Below are the code and all the weights of a small trained network. Each question names an input and a class and asks about switching units off, where a switched-off unit gives its printed mean instead of its output.

import numpy as np


def w(rows, s, z=0):
    codes = np.array(rows[::2]) - 128.0
    scale = np.full(codes.shape[1], s)
    scale[-1] = z or s
    return codes * scale


def f(y):
    return y / 2 * (1 + np.tanh(0.7978845608 * (y + 0.044715 * y**3)))


def log_softmax(a):
    a = a - a.max(-1, keepdims=True)
    return a - np.log(np.exp(a).sum(-1, keepdims=True))


def net(x, mask):
    res = np.array(x, float).reshape(1, 6) / 4 @ E
    y = f(res @ A[0][:, :-1].T + A[0][:, -1])
    res = res + np.where(mask, y, B[0][:, -1]) @ B[0][:, :-1]
    return log_softmax(res[-1] @ U[:, :-1].T + U[:, -1])


A, B = {}, {}
E = w([
[117,110,137,117],'x0',
[121,107,139,126],'x1',
[246,194,221,164],'x2',
[233,2,13,54],'x3',
[130,151,108,142],'x4',
[109,170,146,2],'x5',
],0.0049)
A[0] = w([
[135,86,116,193,221],'n0',
[181,124,62,117,71],'n1',
[109,71,133,146,191],'n2',
[165,83,195,155,138],'n3',
[157,37,91,123,137],'n4',
[83,107,66,112,160],'n5',
[86,245,125,159,114],'n6',
[212,89,54,122,65],'n7',
[98,234,143,32,85],'n8',
[166,103,152,145,248],'n9',
[195,156,161,141,154],'n10',
[124,174,103,23,121],'n11',
[122,144,117,133,3],'n12',
[79,138,165,209,88],'n13',
[124,139,159,34,189],'n14',
[82,77,94,99,205],'n15',
[130,155,118,149,64],'n16',
[110,125,69,106,9],'n17',
[134,121,61,58,14],'n18',
],0.012,0.0035)
B[0] = w([
[110,99,66,124,219],'n0',
[76,89,187,14,183],'n1',
[131,167,136,133,178],'n2',
[67,157,60,174,173],'n3',
[146,129,185,146,255],'n4',
[43,195,184,162,204],'n5',
[149,35,195,43,234],'n6',
[147,76,215,54,248],'n7',
[167,66,106,174,216],'n8',
[110,147,140,203,211],'n9',
[57,244,118,73,204],'n10',
[163,114,90,218,197],'n11',
[162,72,213,119,100],'n12',
[253,69,130,66,197],'n13',
[228,150,60,184,203],'n14',
[119,216,116,182,227],'n15',
[101,122,141,88,118],'n16',
[150,150,145,119,138],'n17',
[133,61,140,35,181],'n18',
],0.0066,0.005)
U = w([
[157,50,181,82,27],'0',
[132,132,110,142,252],'1',
[184,74,68,165,221],'2',
[80,255,133,102,159],'3',
[145,124,104,150,70],'4',
],0.009,0.0022)

Each question gives the input, the list of numbers given to net, and the class t.
The units are the neurons (one row each of A and B). Each row of codes is followed by its name. A weight is (code - 128) times the scale printed after its matrix; where a second scale follows, it is the last column's (A, B and U).
mask holds one flag per neuron, in row order. A switched-off neuron (its flag False) gives its mean, the last column of its row in B, instead of its output. The means were averaged over made-up inputs and are rounded, as every weight is.
A unit's drop is (log p(t) with every unit on - log p(t) with that unit switched off) / (log p(t) with every unit on - log p(t) with every unit switched off).
The circuit of an input: a set's keep is (log p(t) with only the set's units on - log p(t) with every unit switched off) / (log p(t) with every unit on - log p(t) with every unit switched off). Starting from the 12 units with the biggest drops (on a tie, the unit counted first), units are removed one at a time, each time the one whose removal leaves the highest keep (on an exact tie, the one counted first), for as long as the keep stays at least 0.8.
units of the circuit, in order: the units of the circuit, biggest drop first
unit that matters most: the unit with the biggest drop
top k neurons: the k neurons with the biggest drops, biggest first
drop when u is switched off: that unit's drop, to one decimal
input [-4,-3,-2,-1,4,6], class 2: unit that matters most : n8
input [-2,-3,-5,6,3,-5], class 0: units of the circuit, in order : [n7; n1]
input [2,8,1,3,2,8], class 2: top 2 neurons : [n14; n11]
input [-3,-2,-4,8,-3,2], class 0: top 3 neurons : [n7; n18; n1]
input [-3,-5,7,4,-7,8], class 2: top 4 neurons : [n14; n11; n8; n5]
input [-5,2,-7,2,0,-4], class 3: units of the circuit, in order : [n5; n15; n8]
input [5,6,6,0,6,-1], class 3: units of the circuit, in order : [n10; n8]
input [0,0,1,-7,-2,-4], class 0: units of the circuit, in order : [n6; n13]
input [0,-8,7,8,4,2], class 0: top 3 neurons : [n7; n1; n15]
input [-3,3,-1,8,-1,-6], class 0: top 2 neurons : [n7; n1]
input [-2,1,4,-6,0,-3], class 0: top 3 neurons : [n6; n13; n15]
input [-4,-3,0,7,-8,-5], class 0: top 2 neurons : [n7; n1]
input [5,5,-8,4,5,1], class 3: units of the circuit, in order : [n5; n15]
input [3,4,5,2,-2,8], class 2: top neuron : [n14]
input [-5,5,2,-1,0,7], class 2: top 2 neurons : [n8; n14]
input [-5,-1,-6,4,-8,4], class 3: drop when n5 is switched off : 0.8
input [6,5,-6,-8,3,6], class 0: drop when n3 is switched off : 0.1
input [-4,4,-3,0,-1,7], class 2: drop when n14 is switched off : 0.2
